Here is a tiny trained network, its code and every weight. The questions are about switching its units off for an input and a class, where a switched-off unit gives its printed mean instead of its output.

import numpy as np


def w(rows, s, z=0):
    codes = np.array(rows[::2]) - 128.0
    scale = np.full(codes.shape[1], s)
    scale[-1] = z or s
    return codes * scale


def norm(h):
    return h / np.sqrt((h * h).mean(-1, keepdims=True) + 1e-5)


def f(y):
    return y / 2 * (1 + np.tanh(0.7978845608 * (y + 0.044715 * y**3)))


def log_softmax(a):
    a = a - a.max(-1, keepdims=True)
    return a - np.log(np.exp(a).sum(-1, keepdims=True))


def net(x, mask):
    res = np.array(x, float).reshape(1, 3) / 4 @ E
    u = 0
    for l in range(2):
        y = f(norm(res) @ A[l][:, :-1].T + A[l][:, -1])
        res = res + np.where(mask[u : u + 8], y, B[l][:, -1]) @ B[l][:, :-1]
        u += 8
    return log_softmax(norm(res)[-1] @ U[:, :-1].T + U[:, -1])


A, B = {}, {}
E = w([
[152,8,60,143,120,63,96,181,97,106],'x0',
[158,111,120,219,94,133,39,124,127,144],'x1',
[129,110,146,2,86,142,79,109,240,152],'x2',
],0.01)
A[0] = w([
[96,105,105,219,157,147,157,149,87,94,145],'L0N0',
[135,138,123,128,150,59,177,207,156,108,175],'L0N1',
[152,123,160,150,99,136,131,66,66,109,154],'L0N2',
[135,119,152,130,158,2,89,171,142,137,124],'L0N3',
[125,162,105,160,60,196,136,131,102,184,7],'L0N4',
[90,192,127,98,79,141,91,153,147,97,152],'L0N5',
[157,185,179,148,88,92,157,113,56,141,127],'L0N6',
[124,101,163,128,177,135,47,123,52,157,136],'L0N7',
],0.0092,0.0022)
B[0] = w([
[130,171,71,102,170,159,92,185,160,113,254],'L0N0',
[100,48,183,99,150,151,70,57,65,155,168],'L0N1',
[124,169,118,131,104,174,189,116,115,166,165],'L0N2',
[94,202,137,110,126,107,143,76,127,127,173],'L0N3',
[179,40,123,156,104,89,147,112,174,99,150],'L0N4',
[141,118,115,169,134,137,113,114,88,192,177],'L0N5',
[181,130,79,113,59,133,139,122,168,92,187],'L0N6',
[222,211,162,171,114,124,255,113,159,75,166],'L0N7',
],0.009,0.0073)
A[1] = w([
[131,126,165,123,109,161,87,117,182,160,212],'L1N0',
[61,116,127,63,129,167,137,140,154,128,145],'L1N1',
[153,152,60,165,250,88,121,186,109,124,250],'L1N2',
[150,146,103,130,105,133,122,134,158,174,223],'L1N3',
[123,121,108,73,108,91,84,147,103,102,165],'L1N4',
[113,159,142,161,137,146,140,78,125,109,84],'L1N5',
[113,121,110,127,119,78,110,121,137,94,105],'L1N6',
[141,111,144,157,158,107,170,96,136,129,84],'L1N7',
],0.012,0.0025)
B[1] = w([
[102,107,179,148,169,167,158,31,82,137,211],'L1N0',
[214,149,44,239,145,111,126,254,72,27,191],'L1N1',
[96,99,147,29,156,68,106,144,67,112,246],'L1N2',
[99,118,206,70,136,136,174,100,69,130,192],'L1N3',
[17,181,181,131,109,66,85,139,167,173,168],'L1N4',
[94,62,201,162,126,170,44,189,190,154,149],'L1N5',
[48,206,107,145,131,176,199,235,205,175,139],'L1N6',
[88,89,129,146,93,164,158,63,183,193,125],'L1N7',
],0.0069,0.011)
U = w([
[189,230,126,143,131,209,192,173,75,87,199],'0',
[118,121,219,134,152,136,102,10,131,224,159],'1',
[170,139,131,222,22,158,171,85,216,131,64],'2',
[113,106,50,79,199,30,97,207,56,100,184],'3',
[158,95,75,130,121,138,133,147,139,223,3],'4',
[42,169,160,112,75,91,96,175,192,192,118],'5',
],0.011,0.0044)

Each question gives the input, the list of numbers given to net, and the class t.
The units are the neurons (one row each of A and B). Each row of codes is followed by its name. A weight is (code - 128) times the scale printed after its matrix; where a second scale follows, it is the last column's (A, B and U).
mask holds one flag per neuron, layer by layer. A switched-off neuron (its flag False) gives its mean, the last column of its row in B, instead of its output. The means were averaged over made-up inputs and are rounded, as every weight is.
A unit's drop is (log p(t) with every unit on - log p(t) with that unit switched off) / (log p(t) with every unit on - log p(t) with every unit switched off).
The circuit of an input: a set's keep is (log p(t) with only the set's units on - log p(t) with every unit switched off) / (log p(t) with every unit on - log p(t) with every unit switched off). Starting from the 12 units with the biggest drops (on a tie, the unit counted first), units are removed one at a time, each time the one whose removal leaves the highest keep (on an exact tie, the one counted first), for as long as the keep stays at least 0.8.
circuit, biggest first: the units of the circuit, biggest drop first
unit that matters most: the unit with the biggest drop
k most important neurons: the k neurons with the biggest drops, biggest first
k most important neurons of layer l: the k neurons of layer l with the biggest drops, biggest first
input [-1,-7,7], class 3: 3 most important neurons of layer 0 : (L0N7 L0N2 L0N6)
input [-7,8,-4], class 2: unit that matters most : L0N4
input [1,4,0], class 0: 2 most important neurons : (L0N7 L0N1)
input [-2,8,1], class 2: 2 most important neurons : (L1N2 L0N7)
input [3,8,2], class 2: circuit, biggest first : (L0N7 L1N2)
input [-3,-5,-7], class 3: circuit, biggest first : (L1N2 L0N0)
input [-1,-3,-3], class 3: 2 most important neurons of layer 0 : (L0N0 L0N7)
input [2,7,2], class 2: 3 most important neurons of layer 0 : (L0N0 L0N7 L0N1)
input [-4,-1,-1], class 1: 2 most important neurons : (L0N0 L1N1)
input [-5,-3,7], class 0: 2 most important neurons : (L1N1 L0N1)
input [-7,-2,-1], class 1: 4 most important neurons of layer 0 : (L0N0 L0N5 L0N7 L0N4)
input [6,1,8], class 5: 2 most important neurons : (L1N4 L1N2)
input [0,6,1], class 2: 4 most important neurons : (L0N7 L1N2 L0N0 L0N1)
input [-7,8,-1], class 2: 2 most important neurons : (L1N2 L0N4)
input [2,8,8], class 1: circuit, biggest first : (L1N0)
input [-4,-2,0], class 1: 2 most important neurons : (L0N0 L0N5)
input [-5,-2,-1], class 1: 4 most important neurons : (L0N0 L1N1 L0N5 L1N5)
input [-2,-4,5], class 0: 3 most important neurons of layer 1 : (L1N1 L1N2 L1N0)
input [-2,0,8], class 1: 3 most important neurons : (L1N0 L0N0 L0N5)
input [-7,-2,7], class 0: most important neuron of layer 1 : (L1N1)
input [-1,0,-7], class 3: 3 most important neurons : (L0N0 L1N2 L1N0)
input [0,1,-1], class 0: 2 most important neurons : (L0N7 L0N2)
input [2,3,7], class 1: 2 most important neurons : (L1N0 L0N0)
input [5,1,8], class 5: 2 most important neurons : (L1N4 L1N2)
input [-4,-4,6], class 0: 2 most important neurons : (L1N1 L1N2)
input [8,-1,8], class 5: 2 most important neurons of layer 0 : (L0N0 L0N3)
input [0,1,5], class 1: unit that matters most : L1N0
input [4,5,8], class 1: 2 most important neurons of layer 0 : (L0N0 L0N6)
input [-8,-2,-4], class 2: 3 most important neurons of layer 1 : (L1N2 L1N5 L1N1)
